Moves between elements:
pu: gt->zb, jc->qj, td->hb, mf->lm, pf->br, dl->hp, pb->rl, rj->lj, qj->fd, sf->ms, pr->gl, sn->bp, tq->pm, rh->zp, hl->jt, mq->hh, gr->bc, fg->sz, gl->tz, jl->tp, tl->bl, jm->dn, bz->hl, dq->qc, qm->bg, hd->lb, sl->ft, rl->tl, mt->sq, br->mh, jh->qh, hz->jh, cn->cj, jg->dl, pn->zt, gp->sl, mn->zg, nr->jf, zt->zh, hh->dm, hg->gf, sz->jd, rp->zm, qh->jg, fl->dg, cf->pn, jq->pp, rm->mt, mj->jm, tp->sf, nc->sc, hn->sm, mh->jq, pm->rf, lb->ng, zn->rm, nh->mf, ml->gs, gf->qm, zm->gp, gb->qf, qn->cf, jt->pr, qz->hz, ds->cz, ht->bq, qf->zz, rc->rj, bm->jb, mp->tq, jb->hg, cg->cq, bl->ld, bg->gt, gq->dq, jd->hd, sj->rh, fp->fg, fd->zn, mc->gq, dn->mc, rn->ph, mm->jc, ms->mp, lj->hc, jn->mg, rf->cg, bq->dt, dg->qn, dh->bz, zp->td, cz->hn, dt->jl, dm->sn, dc->jn, sq->ml, hb->nh, nz->gb, zb->cn, ph->fp, pp->nz, ft->fl, sm->qz, cq->dh, zh->dd, jf->mq, dd->mj, ld->gr, zz->tg, ng->mn, gs->nc, mg->pf, cp->mm, cj->ht, sc->dc, hc->pb, tz->ds, bp->rc, lm->rn, hp->cp, bc->rp, qc->bm, tg->mr, zg->nr, mr->sj
fu: gt->rl, jc->bq, td->dl, mf->mm, pf->hl, dl->zb, pb->tg, rj->gb, qj->dt, sf->sl, pr->dn, sn->jq, tq->dg, rh->qh, hl->mj, mq->pf, gr->td, fg->rm, gl->mc, jl->zm, tl->sj, jm->nr, bz->dd, dq->dm, qm->hc, hd->ml, sl->rn, rl->mr, mt->ms, br->jt, jh->qm, hz->gf, cn->bl, jg->gt, pn->hd, gp->lm, mn->sc, nr->jn, zt->lb, hh->br, hg->rj, sz->mt, rp->nh, qh->bg, fl->fp, cf->jd, jq->gl, rm->sf, mj->zg, tp->gp, nc->rf, hn->bm, mh->pr, pm->qn, lb->gs, zn->tp, nh->cp, ml->tq, gf->lj, zm->mf, gb->cz, qn->sz, jt->jm, qz->hg, ds->dq, ht->gr, qf->hn, rc->nz, bm->bp, mp->fl, jb->rc, cg->pn, bl->rh, bg->pb, gq->hh, jd->sq, sj->jh, fp->zn, fd->jl, mc->mq, dn->jf, rn->qj, mm->ht, ms->ft, lj->qf, jn->dh, rf->cf, bq->bc, dg->fg, dh->zh, zp->jg, cz->qc, dt->rp, dm->mh, dc->cq, sq->mp, hb->hp, nz->ds, zb->tl, ph->fd, pp->tz, ft->ph, sm->jb, cq->zt, zh->ng, jf->mg, dd->mn, ld->zp, zz->sm, ng->nc, gs->pm, mg->bz, cp->cj, cj->ld, sc->cg, hc->zz, tz->gq, bp->pp, lm->jc, hp->cn, bc->hb, qc->sn, tg->qz, zg->dc, mr->hz
ka: gt->bg, jc->mm, td->zp, mf->nh, pf->mg, dl->jg, pb->hc, rj->rc, qj->jc, sf->tp, pr->jt, sn->dm, tq->mp, rh->sj, hl->bz, mq->jf, gr->ld, fg->fp, gl->pr, jl->dt, tl->rl, jm->mj, bz->dh, dq->gq, qm->gf, hd->jd, sl->gp, rl->pb, mt->rm, br->pf, jh->hz, hz->qz, cn->zb, jg->qh, pn->cf, gp->zm, mn->ng, nr->zg, zt->pn, hh->mq, hg->jb, sz->fg, rp->bc, qh->jh, fl->ft, cf->qn, jq->mh, rm->zn, mj->dd, tp->jl, nc->gs, hn->cz, mh->br, pm->tq, lb->hd, zn->fd, nh->hb, ml->sq, gf->hg, zm->rp, gb->nz, qn->dg, jt->hl, qz->sm, ds->tz, ht->cj, qf->gb, rc->bp, bm->qc, mp->ms, jb->bm, cg->rf, bl->tl, bg->qm, gq->mc, jd->sz, sj->mr, fp->ph, fd->qj, mc->dn, dn->jm, rn->lm, mm->cp, ms->sf, lj->rj, jn->dc, rf->pm, bq->ht, dg->fl, dh->cq, zp->rh, cz->ds, dt->bq, dm->hh, dc->sc, sq->mt, hb->td, nz->pp, zb->gt, ph->rn, pp->jq, ft->sl, sm->hn, cq->cg, zh->zt, jf->nr, dd->zh, ld->bl, zz->qf, ng->lb, gs->ml, mg->jn, cp->hp, cj->cn, sc->nc, hc->lj, tz->gl, bp->sn, lm->mf, hp->dl, bc->gr, qc->dq, tg->zz, zg->mn, mr->tg
na: gt->ng, jc->mc, td->bz, mf->pr, pf->ht, dl->dd, pb->gs, rj->mt, qj->gq, sf->bp, pr->rp, sn->fd, tq->lj, rh->cq, hl->gr, mq->mm, gr->mg, fg->hn, gl->zm, jl->dm, tl->sc, jm->hb, bz->ld, dq->rn, qm->hd, hd->hz, sl->pp, rl->nc, mt->jb, br->bq, jh->pn, hz->cf, cn->zg, jg->zh, pn->mr, gp->jq, mn->jg, nr->hp, zt->sj, hh->jc, hg->sz, sz->sm, rp->br, qh->zt, fl->gb, cf->tg, jq->jl, rm->bm, mj->td, tp->sn, nc->bg, hn->fl, mh->dt, pm->hc, lb->jh, zn->qc, nh->jt, ml->gf, gf->jd, zm->mh, gb->ms, qn->zz, jt->bc, qz->qn, ds->sl, ht->jf, qf->mp, rc->rm, bm->fp, mp->rj, jb->fg, cg->rl, bl->dc, bg->lb, gq->lm, jd->qz, sj->cg, fp->cz, fd->dq, mc->mf, dn->nh, rn->tz, mm->dn, ms->rc, lj->sq, jn->cn, rf->pb, bq->mq, dg->qf, dh->bl, zp->dh, cz->ft, dt->hh, dm->qj, dc->zb, sq->hg, hb->hl, nz->sf, zb->mn, ph->ds, pp->tp, ft->nz, sm->dg, cq->tl, zh->rh, jf->cp, dd->zp, ld->jn, zz->tq, ng->qh, gs->qm, mg->cj, cp->jm, cj->nr, sc->gt, hc->ml, tz->gp, bp->zn, lm->gl, hp->mj, bc->pf, qc->ph, tg->pm, zg->dl, mr->rf

The rows follow the links: the fewer symbols apart two elements are, the more alike their rows tend to be.

Name the element of each row.
-58 40 45 26 3 -31 -77 6 -10 23 37 -12 -57 -70 -3 -50 -32 -19 17 -52 -87 20 -31 -7 -2 -46 -70 105 -23 36 16 -24 -3 126 -61 34 22 63 60 -35 4 -15 -11 56 -18 -77 6; element gq
3 13 -49 3 1 -46 -78 3 -24 -3 -32 13 -82 6 -70 -24 -16 -6 -18 -65 -85 -17 -28 30 -6 -45 -6 97 -52 25 -12 45 3 95 -42 48 62 107 -8 1 -17 1 -65 -81 33 -64 -7; element nh
54 -23 -124 -5 8 -17 -51 -15 7 -26 -62 44 1 53 -54 16 38 19 11 -25 -43 1 -13 62 -4 55 99 47 11 -33 -8 86 27 31 -29 26 23 75 -55 11 -34 37 -66 -123 21 4 0; element td
-35 56 84 24 22 3 -35 -4 -42 44 21 -11 -62 -79 -12 -53 -22 -46 -12 -21 -46 -6 -4 -55 27 -100 -86 29 -52 49 11 -70 -47 65 -12 44 8 32 81 -22 37 -51 30 53 -18 -89 -14; element tp
-59 38 113 25 8 23 6 0 -2 34 68 -27 10 -88 60 -32 -15 -24 25 17 3 28 5 -56 16 -29 -80 -8 11 24 26 -90 -25 23 -9 -1 -37 -45 82 -35 34 -33 66 132 -48 -28 9; element cz
-10 19 102 2 13 45 72 -2 -19 27 29 -24 18 -39 37 -5 -13 -29 -17 50 69 -13 31 -72 24 -51 -61 -99 -11 19 3 -88 -45 -77 57 -16 -39 -84 46 3 44 -42 77 80 -21 8 -10; element qf
63 -35 -115 -20 0 -18 -14 -1 -3 -35 -71 30 -11 80 -62 30 24 23 -20 -19 -11 -25 -5 53 -12 32 86 14 -10 -27 -22 87 22 -16 1 11 35 54 -77 27 -32 33 -69 -139 45 21 -11; element dl
-3 -6 -71 -1 -14 -57 -75 9 3 -20 -24 11 -58 29 -52 -9 -17 15 -4 -68 -81 -5 -38 58 -26 3 19 110 -26 7 -12 74 31 95 -55 25 61 96 -35 -3 -38 24 -77 -74 31 -33 3; element jf
14 -36 19 -27 -29 19 98 17 21 -19 13 -23 56 49 43 46 -8 23 -17 52 104 -16 23 -8 -19 31 6 -103 23 -20 -10 -4 12 -124 64 -66 -22 -104 -47 26 -5 7 33 25 11 85 2; element hd
1 8 77 3 16 58 76 -9 -5 20 21 -12 54 -30 49 5 16 -20 2 67 76 -1 37 -59 27 -8 -21 -111 22 -5 10 -76 -34 -90 53 -22 -59 -97 37 0 39 -28 77 73 -32 28 -3; element hg
-8 -21 42 -9 -16 36 82 4 30 -7 39 -16 83 6 72 30 7 15 17 58 90 13 25 -19 -7 52 3 -92 52 -25 7 -32 8 -100 41 -58 -52 -112 -9 3 8 6 57 76 -25 76 13; element gf
-8 -23 42 -11 -16 32 85 6 31 -9 38 -21 80 12 70 30 3 21 13 57 92 13 24 -16 -9 53 2 -89 50 -24 6 -28 13 -103 41 -63 -44 -111 -13 6 7 8 54 74 -19 78 14; element ml
7 16 -44 6 8 -41 -78 -1 -26 1 -36 12 -82 3 -73 -27 -14 -11 -22 -61 -85 -17 -28 23 0 -49 -6 95 -53 25 -11 39 -4 96 -43 51 58 109 -1 -1 -13 -2 -63 -81 27 -70 -11; element dn
-15 36 -15 28 26 -17 -98 -17 -20 22 -9 22 -55 -54 -39 -49 8 -24 18 -51 -106 18 -24 8 18 -28 -7 104 -20 17 12 4 -10 129 -64 64 21 103 47 -28 3 -5 -29 -19 -15 -85 0; element jc
11 27 -41 13 20 -29 -86 -10 -31 10 -37 23 -78 -16 -72 -31 1 -22 -10 -57 -95 -11 -23 16 13 -51 0 91 -48 21 -6 25 -11 103 -45 61 47 110 16 -6 -5 -6 -53 -70 17 -79 -13; element bq
34 -55 -88 -26 -30 -16 29 10 38 -47 -25 9 47 88 2 50 10 48 4 6 40 -3 -3 60 -34 87 78 -18 35 -43 -16 81 50 -58 14 -43 9 -21 -90 26 -46 49 -43 -63 30 82 12; element rh
-56 41 110 28 15 27 1 -7 -5 39 64 -22 10 -91 54 -38 -12 -28 24 15 -7 29 5 -56 21 -35 -74 -4 10 22 26 -92 -28 30 -9 5 -38 -37 88 -32 37 -33 69 128 -53 -35 9; element ft
-62 43 70 21 1 -28 -53 9 -22 27 40 -20 -74 -67 -7 -48 -44 -27 -4 -47 -66 2 -24 -25 3 -81 -95 80 -46 51 9 -39 -18 101 -40 34 32 45 65 -26 13 -31 3 60 -8 -81 1; element jq
-42 51 81 24 15 -8 -37 2 -38 37 26 -16 -73 -72 -16 -48 -31 -42 -20 -29 -50 -8 -9 -47 21 -101 -96 42 -57 52 9 -59 -39 73 -18 41 19 37 73 -21 32 -46 22 50 -10 -86 -13; element fd
55 -25 -126 -7 10 -14 -43 -13 3 -24 -66 41 -3 57 -60 17 36 18 4 -20 -38 -3 -9 58 -3 52 99 39 7 -32 -11 85 24 21 -23 24 21 74 -57 13 -31 37 -67 -128 25 5 -3; element bz
51 -46 -104 -31 -20 -28 6 11 11 -42 -54 17 -2 96 -46 42 5 33 -25 -12 14 -29 -6 58 -24 39 70 0 -4 -24 -27 91 33 -37 11 -16 37 25 -92 34 -41 35 -64 -118 52 48 -2; element bl
55 -42 -108 -29 -16 -27 4 8 7 -41 -61 19 -8 93 -53 38 8 27 -26 -14 7 -27 -4 56 -24 36 74 3 -10 -25 -26 92 30 -30 12 -7 40 33 -88 31 -40 34 -67 -123 51 40 -7; element dh
-31 22 115 2 3 27 64 7 -20 25 41 -38 1 -43 40 -10 -28 -24 -20 34 58 -15 21 -67 15 -64 -84 -74 -19 31 5 -87 -41 -57 47 -21 -25 -79 49 1 38 -45 72 97 -17 -1 -7; element mt

Each walk starts at a row. The symbols on each line, taken left to right, move it on to the next element.
Each answer is a row, close to the row of the element it stands for.
---
26 -22 -114 -3 -2 -30 -67 -8 19 -28 -40 33 -1 40 -40 9 27 26 21 -37 -61 14 -23 70 -14 62 85 79 19 -28 -3 89 39 62 -49 20 26 78 -47 -1 -40 42 -70 -93 19 1 8
ka na na fu ka pu
43 -51 -99 -31 -30 -30 17 15 22 -47 -44 10 11 99 -27 46 1 41 -19 -7 24 -21 -4 61 -34 54 70 -6 9 -31 -24 90 40 -48 11 -27 31 9 -94 34 -44 43 -58 -101 48 62 1
na ka fu na fu na fu
-7 -29 37 -19 -25 23 91 12 32 -12 33 -25 71 27 67 36 -7 25 7 54 97 6 20 -10 -18 48 1 -94 43 -21 -1 -21 13 -108 49 -66 -37 -112 -26 12 -1 10 47 66 -9 84 12
---
-6 -17 43 -9 -10 39 80 0 30 -2 38 -16 83 2 71 26 10 14 19 61 88 18 27 -22 -1 47 4 -94 54 -26 7 -36 5 -97 41 -54 -53 -108 -3 3 11 4 61 76 -28 71 12
ka na na fu ka pu
-45 22 121 3 -6 23 58 13 -14 27 54 -41 -1 -47 48 -12 -35 -22 -16 27 52 -7 13 -63 7 -62 -96 -58 -15 32 7 -88 -33 -39 38 -23 -24 -77 54 -6 35 -41 70 112 -19 -5 -5
na ka ka na na
-35 55 84 28 27 11 -33 -6 -43 45 24 -12 -59 -85 -10 -52 -18 -51 -12 -16 -43 -3 -1 -57 30 -94 -86 25 -48 49 13 -76 -49 61 -11 45 1 28 85 -22 41 -50 32 56 -19 -85 -14
---
62 -26 -121 -12 7 -15 -33 -10 2 -26 -70 39 -5 65 -65 22 35 19 -8 -17 -27 -15 -6 55 -1 40 93 28 -2 -31 -18 86 22 8 -12 24 26 66 -64 23 -32 34 -69 -137 33 9 -9
pu fu pu ka na fu fu na
35 -55 -88 -30 -34 -21 29 13 35 -49 -30 9 39 91 -4 53 7 50 -3 4 38 -9 -2 62 -36 77 76 -15 29 -38 -18 85 49 -55 12 -42 16 -15 -93 25 -45 50 -46 -70 37 80 8
fu na fu pu ka ka fu ka
4 1 63 1 11 58 75 -12 7 15 25 -9 71 -24 57 10 19 -9 11 66 81 10 33 -49 19 16 -4 -109 35 -15 11 -64 -22 -96 52 -34 -67 -102 27 -2 33 -16 76 73 -36 41 1
---
1 10 81 2 16 55 76 -6 -9 24 21 -14 42 -33 47 2 9 -24 -4 63 74 -4 35 -65 26 -20 -30 -108 13 -1 8 -81 -39 -88 58 -21 -54 -94 38 3 43 -34 78 73 -29 22 -9
pu na ka na ka ka fu ka pu
-37 54 93 31 33 23 -27 -16 -33 49 29 -6 -33 -95 7 -51 -6 -49 4 -1 -35 9 4 -61 36 -75 -73 13 -27 38 21 -86 -48 54 -10 42 -19 12 93 -28 44 -48 48 75 -38 -78 -10
ka na fu fu ka pu fu
8 28 -37 16 23 -25 -88 -10 -31 14 -34 23 -75 -23 -68 -35 2 -22 -5 -55 -98 -7 -22 15 18 -48 -2 92 -43 21 -1 21 -15 106 -48 64 41 111 23 -11 -3 -10 -49 -68 10 -84 -13
---
-57 42 73 20 3 -25 -47 9 -24 29 36 -22 -75 -68 -10 -48 -43 -32 -8 -44 -61 0 -19 -31 5 -86 -99 75 -49 53 10 -41 -23 95 -34 33 30 45 67 -26 18 -34 5 60 -7 -82 -1
fu na na na na na ka
11 23 -43 12 18 -34 -82 -6 -32 7 -37 21 -82 -10 -74 -30 -4 -18 -14 -57 -93 -14 -22 17 8 -51 -2 93 -51 23 -7 30 -11 100 -43 60 52 111 11 -7 -8 -6 -56 -75 21 -79 -13
fu ka pu pu fu na na fu fu
46 -26 -121 -4 7 -21 -57 -11 9 -28 -56 42 2 48 -49 16 36 20 17 -26 -50 5 -15 63 -8 61 98 52 16 -36 -9 85 28 38 -33 22 21 74 -52 9 -35 41 -66 -118 20 4 2
---
14 -20 -103 -1 -8 -42 -71 0 20 -28 -28 28 -12 38 -37 4 12 29 18 -46 -68 14 -30 70 -23 56 65 91 11 -19 -3 88 46 75 -54 19 36 84 -46 -4 -45 45 -77 -83 19 -4 10
na pu na pu pu fu
5 30 -34 19 24 -19 -91 -15 -30 16 -33 26 -72 -27 -61 -38 6 -27 -3 -52 -99 -3 -19 11 18 -45 1 94 -40 20 1 18 -14 110 -49 68 37 112 28 -14 -1 -7 -45 -62 7 -83 -10
pu pu fu fu ka pu fu fu fu
5 -15 -89 -5 -16 -52 -73 3 18 -27 -23 17 -30 34 -42 1 -3 27 13 -56 -72 8 -35 70 -26 37 46 103 2 -11 -9 83 43 85 -59 18 46 89 -43 -2 -44 39 -78 -76 24 -13 11
---
-61 39 51 24 2 -32 -69 4 -12 24 41 -15 -60 -67 -2 -50 -36 -19 9 -52 -82 19 -29 -12 -2 -54 -79 100 -30 41 10 -27 -6 119 -57 33 28 57 60 -34 6 -21 -6 59 -15 -77 8
fu ka fu pu fu fu pu ka na
-1 -13 -84 -3 -16 -56 -73 9 11 -27 -21 15 -39 34 -45 -2 -7 21 7 -61 -75 2 -37 68 -29 26 36 108 -7 -4 -8 82 40 88 -57 18 52 91 -41 0 -43 33 -79 -74 27 -19 9
ka na ka na ka
33 -55 -88 -25 -28 -11 33 10 41 -46 -22 9 55 85 7 53 13 48 8 14 44 0 3 59 -32 92 82 -23 44 -47 -16 78 50 -60 11 -44 2 -26 -87 23 -43 49 -36 -58 22 85 12
---
9 -16 -96 -2 -12 -48 -72 2 19 -27 -27 22 -22 37 -38 1 6 28 17 -52 -70 12 -32 69 -27 45 56 102 6 -14 -5 86 46 81 -58 19 40 85 -42 -4 -46 41 -77 -79 23 -7 9
pu ka ka fu na pu pu pu na na
0 5 -57 1 -7 -54 -76 7 -15 -10 -28 10 -78 18 -64 -17 -20 1 -15 -68 -81 -16 -33 38 -11 -31 -2 103 -47 21 -12 57 14 97 -47 37 65 103 -20 1 -29 8 -72 -78 34 -52 -6
pu na ka ka na ka
66 -27 -119 -17 4 -15 -29 -9 -1 -30 -72 37 -10 71 -68 24 30 20 -11 -15 -23 -21 -5 54 -4 38 93 20 -5 -27 -18 85 19 0 -6 19 30 66 -67 24 -31 32 -68 -139 36 11 -9
---
-37 39 7 30 18 -25 -94 -11 -8 23 16 8 -47 -64 -17 -48 -3 -19 27 -53 -102 28 -29 6 7 -27 -31 113 -13 25 16 -8 -5 133 -71 53 19 85 57 -37 3 -6 -20 19 -24 -81 8
pu pu pu ka pu ka na ka ka
-28 40 -1 32 20 -21 -97 -13 -11 23 7 15 -48 -63 -25 -49 2 -21 25 -52 -104 26 -28 5 10 -27 -19 111 -13 19 16 -3 -6 135 -71 58 15 91 53 -34 1 -5 -25 3 -19 -81 4
na na fu ka pu pu pu ka na
-20 39 -9 29 25 -22 -99 -14 -17 22 1 19 -52 -59 -32 -48 6 -23 24 -51 -107 22 -26 6 13 -26 -10 109 -16 21 16 0 -7 131 -67 59 19 98 52 -32 2 -6 -29 -5 -16 -84 4
